Below is a small trained network, with its code and all its weights. Each question gives an input and a target symbol and asks what happens when units are switched off, that is, made to give their printed mean instead of their output.

import numpy as np


def w(rows, s, z=0):
    codes = np.array(rows[::2]) - 128.0
    scale = np.full(codes.shape[1], s)
    scale[-1] = z or s
    return codes * scale


def softmax(a):
    e = np.exp(a - a.max(-1, keepdims=True))
    return e / e.sum(-1, keepdims=True)


def log_softmax(a):
    a = a - a.max(-1, keepdims=True)
    return a - np.log(np.exp(a).sum(-1, keepdims=True))


def net(x, mask):
    ids = ['ΠΦΨβγδεζημτ'.index(c) for c in x.split()]
    T = len(ids)
    res = E[ids] + P[:T]
    u = 0
    for l in range(3):
        r = res
        for j in range(2):
            rows = slice(3 * j, 3 * j + 3)
            q, k, v = (r @ M[l][rows].T for M in (Q, K, V))
            z = softmax(np.where(np.tri(T) > 0, q @ k.T / 3**0.5, -1e9)) @ v
            o = O[l][rows]
            res = res + np.where(mask[u + j], z, o[:, -1]) @ o[:, :-1]
        u += 2
    return log_softmax(res[-1] @ U[:, :-1].T + U[:, -1])


Q, K, V, O = {}, {}, {}, {}
E = w([
[5,3,252,251,252,217],'Π',
[109,250,252,166,251,2],'Φ',
[246,45,252,4,245,3],'Ψ',
[63,48,21,27,246,244],'β',
[238,99,132,133,40,59],'γ',
[253,116,253,246,139,3],'δ',
[199,25,136,10,186,145],'ε',
[239,72,163,103,82,223],'ζ',
[124,249,52,2,3,248],'η',
[184,252,118,143,3,4],'μ',
[248,4,63,209,3,252],'τ',
],0.0033)
P = w([
[50,225,66,150,186,12],'0',
[252,4,211,118,47,135],'1',
[73,196,253,4,21,241],'2',
[12,154,5,243,246,250],'3',
[254,3,178,247,7,5],'4',
[4,251,252,3,11,203],'5',
],0.0033)
Q[0] = w([
[113,32,3,252,180,244],'0.h0',
[4,222,244,11,235,250],'0.h0',
[9,210,33,38,224,250],'0.h0',
[4,228,18,87,252,250],'0.h1',
[6,236,24,73,251,250],'0.h1',
[5,22,4,252,250,241],'0.h1',
],0.0033)
K[0] = w([
[57,151,12,251,132,203],'0.h0',
[34,172,201,4,230,251],'0.h0',
[13,197,14,12,217,246],'0.h0',
[9,179,15,27,251,253],'0.h1',
[16,173,16,17,249,252],'0.h1',
[6,173,8,249,253,243],'0.h1',
],0.0033)
V[0] = w([
[3,252,252,4,251,3],'0.h0',
[252,4,4,252,73,243],'0.h0',
[3,253,13,5,250,55],'0.h0',
[4,24,4,246,249,250],'0.h1',
[253,4,4,6,3,253],'0.h1',
[10,5,245,26,253,225],'0.h1',
],0.0033)
O[0] = w([
[4,253,234,59,231,3,7],'0.h0',
[252,3,18,216,144,253,229],'0.h0',
[3,253,12,12,226,4,38],'0.h0',
[9,4,3,144,251,252,134],'0.h1',
[250,7,29,4,5,253,242],'0.h1',
[11,4,251,6,252,154,99],'0.h1',
],0.0033,0.002)
Q[1] = w([
[246,64,252,232,85,4],'1.h0',
[140,54,10,70,114,250],'1.h0',
[8,223,3,19,189,251],'1.h0',
[96,118,240,56,17,216],'1.h1',
[198,130,5,187,194,106],'1.h1',
[55,127,252,69,73,140],'1.h1',
],0.0033)
K[1] = w([
[223,59,253,211,88,8],'1.h0',
[25,199,6,220,196,152],'1.h0',
[46,181,3,23,163,247],'1.h0',
[235,76,232,31,8,201],'1.h1',
[6,243,77,91,249,55],'1.h1',
[246,19,161,188,13,187],'1.h1',
],0.0033)
V[1] = w([
[25,253,33,13,22,7],'1.h0',
[170,4,250,18,252,11],'1.h0',
[10,22,6,11,239,252],'1.h0',
[3,253,4,6,253,4],'1.h1',
[223,174,167,5,4,245],'1.h1',
[4,253,100,246,233,3],'1.h1',
],0.0033)
O[1] = w([
[34,252,33,30,4,5,71],'1.h0',
[220,10,252,18,250,3,70],'1.h0',
[7,7,13,5,239,253,139],'1.h0',
[42,240,4,109,231,4,4],'1.h1',
[64,229,239,4,4,252,197],'1.h1',
[85,242,26,249,200,7,11],'1.h1',
],0.0033,0.0038)
Q[2] = w([
[191,26,45,212,193,191],'2.h0',
[17,218,210,5,97,196],'2.h0',
[118,156,247,4,8,252],'2.h0',
[27,179,253,121,161,177],'2.h1',
[30,212,252,133,104,215],'2.h1',
[183,181,3,121,106,55],'2.h1',
],0.0033)
K[2] = w([
[98,16,220,168,215,243],'2.h0',
[4,253,33,6,120,43],'2.h0',
[14,240,133,6,41,173],'2.h0',
[3,252,98,73,253,3],'2.h1',
[9,252,213,66,252,3],'2.h1',
[251,4,148,16,12,252],'2.h1',
],0.0033)
V[2] = w([
[188,165,3,253,105,36],'2.h0',
[69,252,4,34,3,20],'2.h0',
[253,79,252,251,6,200],'2.h0',
[38,114,253,3,235,115],'2.h1',
[119,231,252,248,247,4],'2.h1',
[247,187,253,3,5,245],'2.h1',
],0.0033)
O[2] = w([
[246,9,3,251,198,242,140],'2.h0',
[244,165,4,71,7,133,144],'2.h0',
[119,248,233,250,189,229,217],'2.h0',
[21,235,251,4,4,6,4],'2.h1',
[5,224,64,250,195,31,57],'2.h1',
[251,252,110,33,4,251,86],'2.h1',
],0.0033,0.0031)
U = w([
[4,40,252,249,252,114,4],'Π',
[12,9,7,175,223,189,14],'Φ',
[15,223,119,213,4,108,123],'Ψ',
[180,4,247,4,133,8,165],'β',
[191,189,206,252,237,87,90],'γ',
[5,251,149,251,229,149,132],'δ',
[25,252,24,41,62,198,107],'ε',
[206,241,247,100,249,34,254],'ζ',
[250,140,82,75,4,87,44],'η',
[253,3,3,250,240,242,83],'μ',
[107,252,220,3,5,173,205],'τ',
],0.0033,0.0032)

Each question gives the input, a string of symbols that net reads in full, and the target symbol t.
The units are the heads (3 rows each of Q, K, V and O). Each row of codes is followed by its name. A weight is (code - 128) times the scale printed after its matrix; where a second scale follows, it is the last column's (O and U).
mask holds one flag per head, layer by layer. A switched-off head (its flag False) gives its mean, the last column of its rows in O, instead of its output. The means were averaged over made-up inputs and are rounded, as every weight is.
A unit's drop is (log p(t) with every unit on - log p(t) with that unit switched off) / (log p(t) with every unit on - log p(t) with every unit switched off).
The circuit of an input: a set's keep is (log p(t) with only the set's units on - log p(t) with every unit switched off) / (log p(t) with every unit on - log p(t) with every unit switched off). Starting from all 6 units, units are removed one at a time, each time the one whose removal leaves the highest keep (on an exact tie, the one counted first), for as long as the keep stays at least 0.8.
units of the circuit, in order: the units of the circuit, biggest drop first
most important unit: the unit with the biggest drop
heads that matter: for each layer, one digit per head in row order, 1 if its drop is at least 0.15 and else 0, layers parted by /
drop of u: that unit's drop, to one decimal
input τ η τ τ β δ, target τ: heads that matter -> 00 / 01 / 11
input τ μ Φ, target τ: heads that matter -> 10 / 01 / 01
input Ψ τ Ψ Φ, target δ: units of the circuit, in order -> (1.h1, 2.h1, 0.h1, 0.h0)
input Φ γ ε τ β η, target Φ: heads that matter -> 11 / 01 / 11
input τ τ β τ τ ε, target τ: heads that matter -> 00 / 01 / 11
input τ τ Π, target τ: units of the circuit, in order -> (1.h1, 2.h1)
input Ψ β Φ β Φ, target ζ: units of the circuit, in order -> (1.h0, 0.h1, 0.h0)
input β γ τ, target β: most important unit -> 1.h1
input Π τ ε τ τ μ, target Π: units of the circuit, in order -> (1.h1, 2.h1, 0.h1, 0.h0)
input τ τ η, target τ: units of the circuit, in order -> (1.h1, 2.h0, 2.h1)
input η τ τ, target η: units of the circuit, in order -> (2.h0, 0.h0, 1.h0, 1.h1)
input τ τ δ Φ, target δ: units of the circuit, in order -> (2.h0, 0.h1, 0.h0, 1.h1)
input τ τ γ τ η τ, target τ: units of the circuit, in order -> (1.h1, 2.h0, 2.h1)
input μ τ τ, target μ: heads that matter -> 11 / 11 / 11
input τ Ψ δ, target τ: units of the circuit, in order -> (2.h1, 1.h1, 0.h0)
input τ τ Φ, target τ: units of the circuit, in order -> (1.h1, 2.h1, 0.h0)
input β β β β, target Φ: heads that matter -> 11 / 11 / 00
input Φ τ μ Π δ, target γ: units of the circuit, in order -> (1.h0, 0.h1, 2.h0)
input τ μ ζ Φ δ, target γ: units of the circuit, in order -> (2.h0, 1.h0, 0.h1)
input β Φ δ ζ τ Φ, target β: most important unit -> 0.h0
input μ τ Π, target μ: most important unit -> 2.h0
input Π τ β, target Π: heads that matter -> 01 / 01 / 01
input η Φ τ Φ ζ η, target η: drop of 1.h0 -> 0.6
